Questions about the matrix below. Rows and columns are numbered from 0.
1) Give the entry just right of the largest entry.
2) Give the entry just right of the smallest entry.
3) Give the entry at row 2, column 2.
4) Give the entry at row 0, column 1.
5) Give the entry in row 0 and column 0.
6) Give the bottom entry of the column that holds the largest entry.
7) Give the entry in the top-right corner.
8) Give the top entry of the column that holds the smallest entry.
137  127  134  123  131  137
121  123  129  110  116  125
142  126  139  142  129  131
117  132  117  137  132  124
119  134  114  141  136  120
140  129  135  151  134  133
135  119  141  138  110  108
145  133  129  134  143  133
127  119  134  106  111  118
144  130  125  127  137  114
1) 134
2) 111
3) 139
4) 127
5) 137
6) 127
7) 137
8) 123

[[128 107 124 126 142 114]
 [107 131 146 128 126 118]
 [132 117 149 121 128 142]
 [117 128 138 120 110 109]
 [119 106 127 132 113 127]]
Counting starts at 0.
Find the entry just left of 110.
Answer: 120
Find the entry in row 0 and column 2.
Answer: 124
The top-right entry -> 114
The entry at row 1, column 0: 107
The entry in row 2 and column 1: 117
The bottom-left entry is 119
The entry in the bottom-right corner is 127
The entry in row 0 and column 0 -> 128
Find the bottom entry of the column that holds the largest entry.
Answer: 127
Find the entry in row 0 and column 1.
Answer: 107

Read these off the row that follows.
1) Report the last entry.
2) Report the first entry.
[125 145 136 141 145 120 138 155 122 108 120 113]
1) 113
2) 125

a = [126, 119, 134, 144, 125, 101, 120, 124, 143, 131, 140]
What is the entry just right of 131?
Answer: 140
What is the 3rd entry from the left?
Answer: 134
What is the 3rd-last entry?
Answer: 143
What is the entry just left of 140?
Answer: 131
What is the first entry from the left?
Answer: 126

M =
[[129 133 132 129 137 140 136 128 128 132]
 [131 147 130 130 129 139 131 128 130 129]
 [129 131 131 128 139 133 142 128 128 134]
 [132 142 129 129 130 134 138 128 130 132]
 [130 154 128 130 133 134 129 129 128 129]
 [131 139 132 129 130 137 138 128 131 130]
 [130 133 130 128 135 132 145 128 129 134]
 [132 155 128 129 129 134 130 128 130 129]
 [130 153 128 131 130 138 129 128 129 129]
 [131 156 128 129 132 132 130 129 129 129]
 [129 137 130 130 136 148 129 128 128 129]
 [130 134 130 129 144 136 134 128 128 132]
 [131 135 129 128 133 131 141 129 129 138]
 [130 149 128 132 134 137 129 128 128 129]
 [128 128 155 128 130 133 137 128 128 129]
 [130 138 131 129 136 140 133 128 129 130]]
Rows and columns are numbered from 0.
The entry at row 0, column 1 -> 133
The entry in row 2 and column 0: 129
The entry in the bottom-right corner -> 130
The entry in the top-right corner -> 132
The entry in row 1 and column 2 is 130
The bottom-left entry: 130
The entry in the top-left corner: 129
The entry at row 1, column 0: 131
The entry at row 1, column 1 -> 147
The largest entry: 156
The entry directly above the largest entry: 153
Report the entry at row 0, column 2.
132
Report the entry in row 2 and column 2.
131
The entry directly below the largest entry -> 137
Report the entry in row 2 and column 1.
131

array([[127, 126, 128, 121, 118, 128, 128, 140, 114, 135, 143, 113, 124,
        135, 130],
       [126, 129, 127, 123, 137, 122, 121, 129, 119, 124, 139, 115, 145,
        135, 140],
       [127, 125, 131, 134, 125, 131, 132, 130, 121, 129, 127, 131, 109,
        124, 124],
       [127, 128, 127, 128, 128, 127, 128, 129, 128, 128, 128, 127, 128,
        128, 129],
       [127, 133, 126, 133, 135, 127, 130, 133, 130, 124, 125, 124, 127,
        126, 127],
       [129, 133, 123, 125, 128, 126, 129, 126, 146, 127, 120, 134, 141,
        127, 120],
       [127, 122, 126, 113, 122, 125, 125, 111, 116, 130, 146, 153, 135,
        126, 108],
       [131, 128, 133, 131, 133, 129, 143, 136, 123, 112, 126, 129, 119,
        122, 110],
       [116, 130, 112, 119, 115, 118, 123, 132, 123, 139, 144, 128, 123,
        131, 122],
       [129, 129, 129, 128, 130, 129, 136, 133, 123, 122, 131, 130, 124,
        125, 114],
       [131, 125, 129, 113, 124, 127, 128, 120, 114, 129, 147, 142, 140,
        129, 109],
       [130, 136, 122, 126, 128, 128, 131, 129, 142, 129, 124, 134, 138,
        125, 113],
       [134, 132, 132, 127, 138, 132, 123, 117, 132, 129, 127, 139, 147,
        127, 124],
       [121, 128, 116, 116, 110, 122, 125, 136, 127, 141, 140, 121, 126,
        134, 126],
       [131, 127, 129, 128, 115, 136, 128, 130, 128, 142, 128, 131, 117,
        127, 124]])
The minimum is 108
Give the largest entry.
153
Give the entry just left of the centre entry.
143
The entry just left of the largest entry is 146
Give the entry just left of the smallest entry.
126
The entry just right of the centre entry -> 123

Questions about the grid below. Indices start at 0.
1) Which number is the top-right entry?
2) Which number is the largest entry?
3) Which number is the entry in row 1 and column 0?
4) Which number is the entry in row 0 and column 1?
5) Which number is the entry at row 0, column 2?
6) Which number is the entry at row 0, column 0?
7) Which number is the entry just right of the largest entry?
8) Which number is the entry in row 2 and column 0?
[[119 138 133 133 118 108 110 125 135 132 135 128 119 125 121]
 [111 143 128 136 109 100 100 129 145 139 134 122 114 121 121]
 [129 129 126 128 130 132 131 131 128 127 127 127 129 127 129]]
1) 121
2) 145
3) 111
4) 138
5) 133
6) 119
7) 139
8) 129

W =
[[138 137 134 137 135 137 128 118 132 137 137 142 133 123 129]
 [125 123 122 121 121 121 129 130 117 122 137 133 124 118 121]
 [117 115 129 118 125 118 124 124 126 116 132 123 120 136 136]
 [136 135 126 133 124 136 156 131 124 133 113 116 136 123 122]
 [137 139 126 134 128 137 119 118 122 135 139 140 134 115 122]
 [136 134 129 132 135 132 117 113 131 134 139 142 132 123 124]
 [120 120 126 119 128 121 131 118 125 117 135 127 125 126 126]
 [119 120 119 122 122 122 123 119 118 121 134 129 123 120 119]
 [115 116 128 116 131 116 114 114 133 117 137 135 116 138 134]
 [119 122 134 121 136 120 129 139 134 121 142 137 121 136 143]
 [120 114 119 120 118 118 133 131 118 120 124 119 123 129 119]]
Indices start at 0.
The top-right entry -> 129
The entry just right of the largest entry is 131
The maximum -> 156
The centre entry: 113
The entry directly above the centre entry?
Answer: 118
The entry in row 1 and column 0: 125
The entry in the bottom-right corner?
Answer: 119
The entry in row 0 and column 1 is 137
The bottom-left entry is 120
The entry in row 0 and column 0: 138
The entry directly below the centre entry is 118
The entry at row 0, column 2?
Answer: 134
The entry at row 2, column 0?
Answer: 117
The entry just left of the centre entry: 117
The entry just left of the largest entry?
Answer: 136
The entry at row 2, column 2 -> 129

arr =
[[129 123 130 135 112 125 129]
 [126 126 129 130 104 120 125]
 [132 124 124 131 126 141 126]
 [133 126 130 122 141 133 131]
 [127 125 127 132 134 133 123]]
Indices start at 0.
The entry at row 2, column 2 -> 124
The top-right entry is 129
The entry in row 2 and column 0: 132
Give the entry at row 0, column 2.
Answer: 130
The entry in the bottom-left corner -> 127
The entry at row 0, column 0 is 129
The entry just left of the smallest entry -> 130
Give the entry just right of the centre entry.
Answer: 126
The entry just left of 120: 104
The centre entry: 131
Give the bottom entry of the column that holds the smallest entry.
Answer: 134
The entry in row 1 and column 0: 126
Give the entry in the bottom-right corner.
Answer: 123
